Below are the code and all the weights of a small trained network. Each question names an input and a target symbol and asks about switching units off, where a switched-off unit gives its printed mean instead of its output.

import numpy as np


def w(rows, s, z=0):
    codes = np.array(rows[::2]) - 128.0
    scale = np.full(codes.shape[1], s)
    scale[-1] = z or s
    return codes * scale


def f(y):
    return np.maximum(y, 0)


def softmax(a):
    e = np.exp(a - a.max(-1, keepdims=True))
    return e / e.sum(-1, keepdims=True)


def log_softmax(a):
    a = a - a.max(-1, keepdims=True)
    return a - np.log(np.exp(a).sum(-1, keepdims=True))


def net(x, mask):
    ids = ['ΓΠαεζηφω'.index(c) for c in x.split()]
    T = len(ids)
    res = E[ids] + P[:T]
    r = res
    for j in range(3):
        rows = slice(4 * j, 4 * j + 4)
        q, k, v = (r @ M[0][rows].T for M in (Q, K, V))
        z = softmax(np.where(np.tri(T) > 0, q @ k.T / 4**0.5, -1e9)) @ v
        o = O[0][rows]
        res = res + np.where(mask[j], z, o[:, -1]) @ o[:, :-1]
    y = f(res @ A[0][:, :-1].T + A[0][:, -1])
    res = res + np.where(mask[3:27], y, B[0][:, -1]) @ B[0][:, :-1]
    return log_softmax(res[-1] @ U[:, :-1].T + U[:, -1])


Q, K, V, O, A, B = {}, {}, {}, {}, {}, {}
E = w([
[44,118,248,65,94,87,126],'Γ',
[56,155,111,133,104,101,32],'Π',
[78,109,184,118,169,126,153],'α',
[149,66,149,137,220,96,218],'ε',
[128,117,27,175,216,87,121],'ζ',
[189,54,205,163,154,150,144],'η',
[177,105,73,220,156,160,37],'φ',
[55,162,71,101,170,25,126],'ω',
],0.016)
P = w([
[85,103,133,110,99,174,157],'0',
[165,104,162,93,146,141,117],'1',
[125,55,162,131,125,99,130],'2',
[184,147,159,90,178,140,89],'3',
[82,190,144,178,183,162,108],'4',
[94,93,94,98,136,134,89],'5',
[130,85,165,192,116,69,136],'6',
[204,194,134,129,153,137,107],'7',
[55,165,144,249,150,121,117],'8',
[103,82,80,92,131,105,62],'9',
[154,78,159,222,90,35,135],'10',
[173,174,103,102,166,112,53],'11',
[98,131,123,222,103,65,110],'12',
[73,43,71,70,147,97,100],'13',
],0.019)
Q[0] = w([
[213,181,112,6,175,136,74],'head 0',
[122,177,193,229,168,54,114],'head 0',
[82,52,106,137,181,118,56],'head 0',
[101,80,169,161,184,77,67],'head 0',
[71,115,136,146,169,135,143],'head 1',
[142,203,157,154,126,157,184],'head 1',
[128,136,103,158,76,141,151],'head 1',
[165,161,161,97,181,95,110],'head 1',
[146,185,155,116,175,98,126],'head 2',
[180,137,138,110,166,106,68],'head 2',
[160,190,165,164,146,126,176],'head 2',
[164,163,114,92,139,156,92],'head 2',
],0.015)
K[0] = w([
[76,142,187,146,124,234,234],'head 0',
[111,248,54,188,169,92,39],'head 0',
[129,93,137,190,87,41,123],'head 0',
[135,136,66,202,35,53,135],'head 0',
[147,121,92,167,137,68,86],'head 1',
[140,174,111,111,170,190,105],'head 1',
[170,162,155,43,164,120,122],'head 1',
[68,216,131,196,124,160,156],'head 1',
[101,159,169,193,153,118,164],'head 2',
[92,132,124,199,119,137,139],'head 2',
[151,200,157,151,150,104,145],'head 2',
[84,134,137,159,143,155,105],'head 2',
],0.015)
V[0] = w([
[152,157,173,103,48,97,89],'head 0',
[100,121,55,128,113,118,48],'head 0',
[178,74,192,177,79,252,63],'head 0',
[17,160,210,76,108,118,103],'head 0',
[135,130,140,146,165,151,146],'head 1',
[175,131,161,74,105,171,163],'head 1',
[116,89,127,115,145,49,185],'head 1',
[156,110,80,125,121,131,111],'head 1',
[158,134,107,129,111,72,105],'head 2',
[155,150,127,88,147,167,191],'head 2',
[119,113,72,76,120,168,79],'head 2',
[109,143,119,175,89,164,166],'head 2',
],0.013)
O[0] = w([
[63,179,140,255,29,149,222,32],'head 0',
[69,88,198,220,175,39,78,183],'head 0',
[187,108,44,211,20,108,36,165],'head 0',
[12,66,89,167,109,179,193,139],'head 0',
[149,115,92,92,104,157,86,170],'head 1',
[110,172,125,86,170,109,140,2],'head 1',
[149,139,139,133,196,185,115,227],'head 1',
[193,146,200,126,120,123,105,68],'head 1',
[149,182,131,95,125,145,198,72],'head 2',
[134,144,125,90,138,99,79,64],'head 2',
[73,126,141,116,160,71,112,71],'head 2',
[97,181,180,129,159,87,157,70],'head 2',
],0.0091,0.0071)
A[0] = w([
[99,84,71,113,151,93,140,60],'neuron 0',
[108,97,120,117,93,126,148,24],'neuron 1',
[157,94,128,142,179,94,131,120],'neuron 2',
[128,151,195,146,191,94,124,79],'neuron 3',
[137,131,161,86,129,146,94,163],'neuron 4',
[102,157,165,146,162,196,197,90],'neuron 5',
[123,117,98,158,136,146,34,73],'neuron 6',
[125,91,94,74,73,224,161,78],'neuron 7',
[169,183,72,97,41,130,150,181],'neuron 8',
[75,84,158,181,143,84,134,132],'neuron 9',
[111,138,110,156,148,208,95,119],'neuron 10',
[84,139,122,177,33,174,98,69],'neuron 11',
[107,139,134,96,171,126,174,74],'neuron 12',
[172,193,154,103,168,41,153,112],'neuron 13',
[176,103,131,170,159,155,165,166],'neuron 14',
[91,147,67,113,172,86,99,162],'neuron 15',
[127,92,144,80,168,57,83,87],'neuron 16',
[139,144,166,163,120,137,147,153],'neuron 17',
[83,126,123,121,178,91,138,161],'neuron 18',
[126,136,120,88,107,125,202,82],'neuron 19',
[120,78,45,82,161,101,91,133],'neuron 20',
[159,6,140,125,119,145,132,145],'neuron 21',
[144,126,140,173,114,83,81,2],'neuron 22',
[92,115,130,65,95,130,90,122],'neuron 23',
],0.011,0.0063)
B[0] = w([
[115,137,170,100,171,114,78,168],'neuron 0',
[154,175,98,99,151,132,106,149],'neuron 1',
[110,167,122,129,85,113,134,208],'neuron 2',
[65,154,86,82,84,160,148,207],'neuron 3',
[158,149,70,163,138,113,165,177],'neuron 4',
[148,147,99,123,109,47,141,198],'neuron 5',
[113,138,148,96,84,107,179,246],'neuron 6',
[106,112,87,77,145,100,116,212],'neuron 7',
[93,137,134,188,104,202,183,172],'neuron 8',
[255,91,89,145,147,141,124,231],'neuron 9',
[125,110,150,120,105,67,150,184],'neuron 10',
[154,145,126,136,191,121,138,207],'neuron 11',
[180,144,161,119,29,103,121,174],'neuron 12',
[68,111,159,119,164,179,104,172],'neuron 13',
[93,134,152,93,113,120,98,182],'neuron 14',
[161,139,146,149,108,105,160,167],'neuron 15',
[121,196,55,165,160,146,129,230],'neuron 16',
[99,79,80,108,177,114,94,148],'neuron 17',
[137,123,163,137,81,167,158,192],'neuron 18',
[137,162,100,202,173,142,39,145],'neuron 19',
[110,110,201,117,130,172,103,224],'neuron 20',
[88,198,139,147,123,113,135,250],'neuron 21',
[108,136,145,30,138,118,130,214],'neuron 22',
[166,132,160,158,148,146,105,154],'neuron 23',
],0.0067,0.023)
U = w([
[130,154,22,137,69,119,130,4],'Γ',
[174,110,133,205,109,146,106,242],'Π',
[70,66,140,108,59,152,68,169],'α',
[218,126,82,96,107,150,125,34],'ε',
[101,219,119,200,96,176,95,95],'ζ',
[149,155,68,171,3,214,112,179],'η',
[150,161,101,138,43,81,68,102],'φ',
[155,155,139,118,58,122,194,145],'ω',
],0.0043,0.003)

Each question gives the input, a string of symbols that net reads in full, and the target symbol t.
The units are the heads (4 rows each of Q, K, V and O) and the neurons (one row each of A and B). Each row of codes is followed by its name. A weight is (code - 128) times the scale printed after its matrix; where a second scale follows, it is the last column's (O, A, B and U).
mask holds one flag per unit, heads first, then neurons. A switched-off unit (its flag False) gives its mean, the last column of its rows in O or B, instead of its output. The means were averaged over made-up inputs and are rounded, as every weight is.
A unit's drop is (log p(t) with every unit on - log p(t) with that unit switched off) / (log p(t) with every unit on - log p(t) with every unit switched off).
The circuit of an input: a set's keep is (log p(t) with only the set's units on - log p(t) with every unit switched off) / (log p(t) with every unit on - log p(t) with every unit switched off). Starting from the 12 units with the biggest drops (on a tie, the unit counted first), units are removed one at a time, each time the one whose removal leaves the highest keep (on an exact tie, the one counted first), for as long as the keep stays at least 0.8.
units of the circuit, in order: the units of the circuit, biggest drop first
top k neurons: the k neurons with the biggest drops, biggest first
heads that matter: for each layer, one digit per head in row order, 1 if its drop is at least 0.15 and else 0, layers parted by /
drop of u: that unit's drop, to one decimal
input ε Γ η η α Γ, target η: units of the circuit, in order : head 0
input φ η Γ η Π ε ε, target Π: units of the circuit, in order : head 0; neuron 9
input α ε ω Γ, target α: units of the circuit, in order : head 0; neuron 9; neuron 16
input α η α φ Γ ω α Π ζ α η ζ, target ζ: top 3 neurons : neuron 16; neuron 9; neuron 13
input Π ε η α ε φ η Γ η η φ Γ, target η: units of the circuit, in order : head 0; neuron 8
input Γ φ Π α Γ η ζ Γ, target Γ: units of the circuit, in order : head 0; neuron 7; neuron 5; head 1
input η η Γ Γ ω η ζ η Γ η η α ζ, target ζ: units of the circuit, in order : head 0; neuron 16; neuron 13
input α Π α α φ φ ε, target φ: units of the circuit, in order : head 0; neuron 2
input ε ω ω α, target ε: heads that matter : 100
input α ε ω η α Γ η ε ω ε Π η Π ζ, target Π: top 2 neurons : neuron 9; neuron 3
input η η α η Γ η Π η φ ω η, target ω: units of the circuit, in order : head 0; neuron 5
input η ε η Γ η η α α α Γ α ε, target α: units of the circuit, in order : head 0; head 1; neuron 9; neuron 20
input φ ω η Γ ε, target ω: top 2 neurons : neuron 5; neuron 12
input Γ α ε ε Γ Π η ω, target Γ: top 2 neurons : neuron 7; neuron 5
input α φ η ε η η Π α α Γ ω φ η, target φ: top neuron : neuron 22
input α ζ Π ζ ζ η Γ, target ζ: top 2 neurons : neuron 16; neuron 13
input Π Γ α η η φ φ Π α ζ α, target ζ: top 3 neurons : neuron 16; neuron 13; neuron 3
input Γ ζ η φ, target Γ: top 2 neurons : neuron 7; neuron 5
input ζ α η Π, target ζ: top 3 neurons : neuron 16; neuron 9; neuron 13
input α α Π ζ ζ ζ η, target ζ: top neuron : neuron 16
input ε Γ φ α η α α η φ, target φ: drop of neuron 7 : 0.0
input η α α η η η ζ η η ω, target ζ: drop of neuron 16 : 0.5
input Π φ Γ, target φ: drop of neuron 8 : 0.1
input α ε α ω φ Π η Γ η φ α, target φ: drop of head 0 : 1.0
